Below is a small trained network, with its code and all its weights. Each question gives an input and a class and asks what happens when units are switched off, that is, made to give their printed mean instead of their output.

import numpy as np


def w(rows, s, z=0):
    codes = np.array(rows[::2]) - 128.0
    scale = np.full(codes.shape[1], s)
    scale[-1] = z or s
    return codes * scale


def norm(h):
    return h / np.sqrt((h * h).mean(-1, keepdims=True) + 1e-5)


def f(y):
    return np.maximum(y, 0)


def log_softmax(a):
    a = a - a.max(-1, keepdims=True)
    return a - np.log(np.exp(a).sum(-1, keepdims=True))


def net(x, mask):
    res = np.array(x, float).reshape(1, 6) / 4 @ E
    u = 0
    for l in range(2):
        y = f(norm(res) @ A[l][:, :-1].T + A[l][:, -1])
        res = res + np.where(mask[u : u + 4], y, B[l][:, -1]) @ B[l][:, :-1]
        u += 4
    return log_softmax(norm(res)[-1] @ U[:, :-1].T + U[:, -1])


A, B = {}, {}
E = w([
[138,123,117,141,79,77,106,132,50,95,85,81],'x0',
[76,198,92,8,137,26,154,218,136,116,130,173],'x1',
[128,177,196,71,126,115,172,145,60,206,75,96],'x2',
[72,67,194,109,133,83,2,79,181,158,137,97],'x3',
[118,210,137,71,93,144,164,134,179,216,120,222],'x4',
[133,101,110,99,163,171,26,118,159,243,163,131],'x5',
],0.0069)
A[0] = w([
[127,153,110,145,162,12,119,177,145,116,129,95,4],'0.n0',
[114,155,3,75,172,165,205,145,174,127,136,174,45],'0.n1',
[122,109,111,97,166,120,158,30,77,158,111,134,30],'0.n2',
[103,109,135,149,141,73,146,64,118,191,137,168,144],'0.n3',
],0.0075,0.0036)
B[0] = w([
[98,121,68,39,128,116,124,108,71,80,129,86,198],'0.n0',
[200,176,119,135,207,89,177,102,164,107,193,138,253],'0.n1',
[84,195,138,101,152,144,172,135,10,134,119,109,150],'0.n2',
[117,75,82,107,90,155,103,123,147,169,135,142,208],'0.n3',
],0.013,0.0038)
A[1] = w([
[90,116,131,86,107,63,107,188,76,98,131,159,23],'1.n0',
[131,159,132,137,190,121,136,88,96,191,102,90,4],'1.n1',
[123,171,151,83,104,121,170,136,106,154,146,254,88],'1.n2',
[166,131,196,102,124,109,145,132,104,215,100,122,78],'1.n3',
],0.0089,0.0027)
B[1] = w([
[116,120,88,68,94,75,86,177,147,65,98,103,231],'1.n0',
[42,131,135,126,253,144,89,104,120,96,11,150,197],'1.n1',
[133,178,177,160,66,100,194,161,169,172,183,142,254],'1.n2',
[55,134,166,146,87,218,122,184,86,149,67,106,234],'1.n3',
],0.011,0.0043)
U = w([
[80,120,71,30,122,9,98,161,95,52,121,71,62],'0',
[84,175,171,94,32,148,164,177,159,211,117,154,3],'1',
[130,19,113,147,162,138,13,70,219,166,172,142,201],'2',
[75,112,154,129,187,207,94,127,65,177,63,83,95],'3',
[194,211,106,117,203,83,189,140,189,143,209,167,222],'4',
[172,85,110,188,123,155,163,88,82,29,110,93,124],'5',
],0.012,0.0022)

Each question gives the input, the list of numbers given to net, and the class t.
The units are the neurons (one row each of A and B). Each row of codes is followed by its name. A weight is (code - 128) times the scale printed after its matrix; where a second scale follows, it is the last column's (A, B and U).
mask holds one flag per neuron, layer by layer. A switched-off neuron (its flag False) gives its mean, the last column of its row in B, instead of its output. The means were averaged over made-up inputs and are rounded, as every weight is.
A unit's drop is (log p(t) with every unit on - log p(t) with that unit switched off) / (log p(t) with every unit on - log p(t) with every unit switched off).
The circuit of an input: a set's keep is (log p(t) with only the set's units on - log p(t) with every unit switched off) / (log p(t) with every unit on - log p(t) with every unit switched off). Starting from all 8 units, units are removed one at a time, each time the one whose removal leaves the highest keep (on an exact tie, the one counted first), for as long as the keep stays at least 0.8.
units of the circuit, in order: the units of the circuit, biggest drop first
most important unit: the unit with the biggest drop
top k neurons: the k neurons with the biggest drops, biggest first
top k neurons in layer l: the k neurons of layer l with the biggest drops, biggest first
drop of u: that unit's drop, to one decimal
input [2,-3,1,4,3,-2], class 3: most important unit	1.n2
input [-8,-6,7,7,-7,5], class 3: units of the circuit, in order	0.n2, 1.n1
input [8,-6,3,7,-2,7], class 3: units of the circuit, in order	0.n2, 1.n1
input [-2,8,-2,6,6,0], class 4: top 2 neurons	0.n1, 1.n2
input [-7,3,8,5,-2,3], class 3: top 2 neurons	1.n1, 1.n3
input [1,-7,6,-7,1,-3], class 3: top 2 neurons in layer 1	1.n1, 1.n3
input [-4,-4,5,8,7,6], class 3: top 2 neurons	1.n3, 1.n1
input [8,0,-3,-5,2,0], class 4: top 2 neurons in layer 0	0.n0, 0.n1
input [8,-8,4,5,8,-4], class 3: top 2 neurons in layer 1	1.n2, 1.n1
input [2,8,-7,-3,2,-5], class 4: drop of 1.n1	0.0
input [3,6,-8,0,6,-5], class 4: drop of 0.n1	1.4
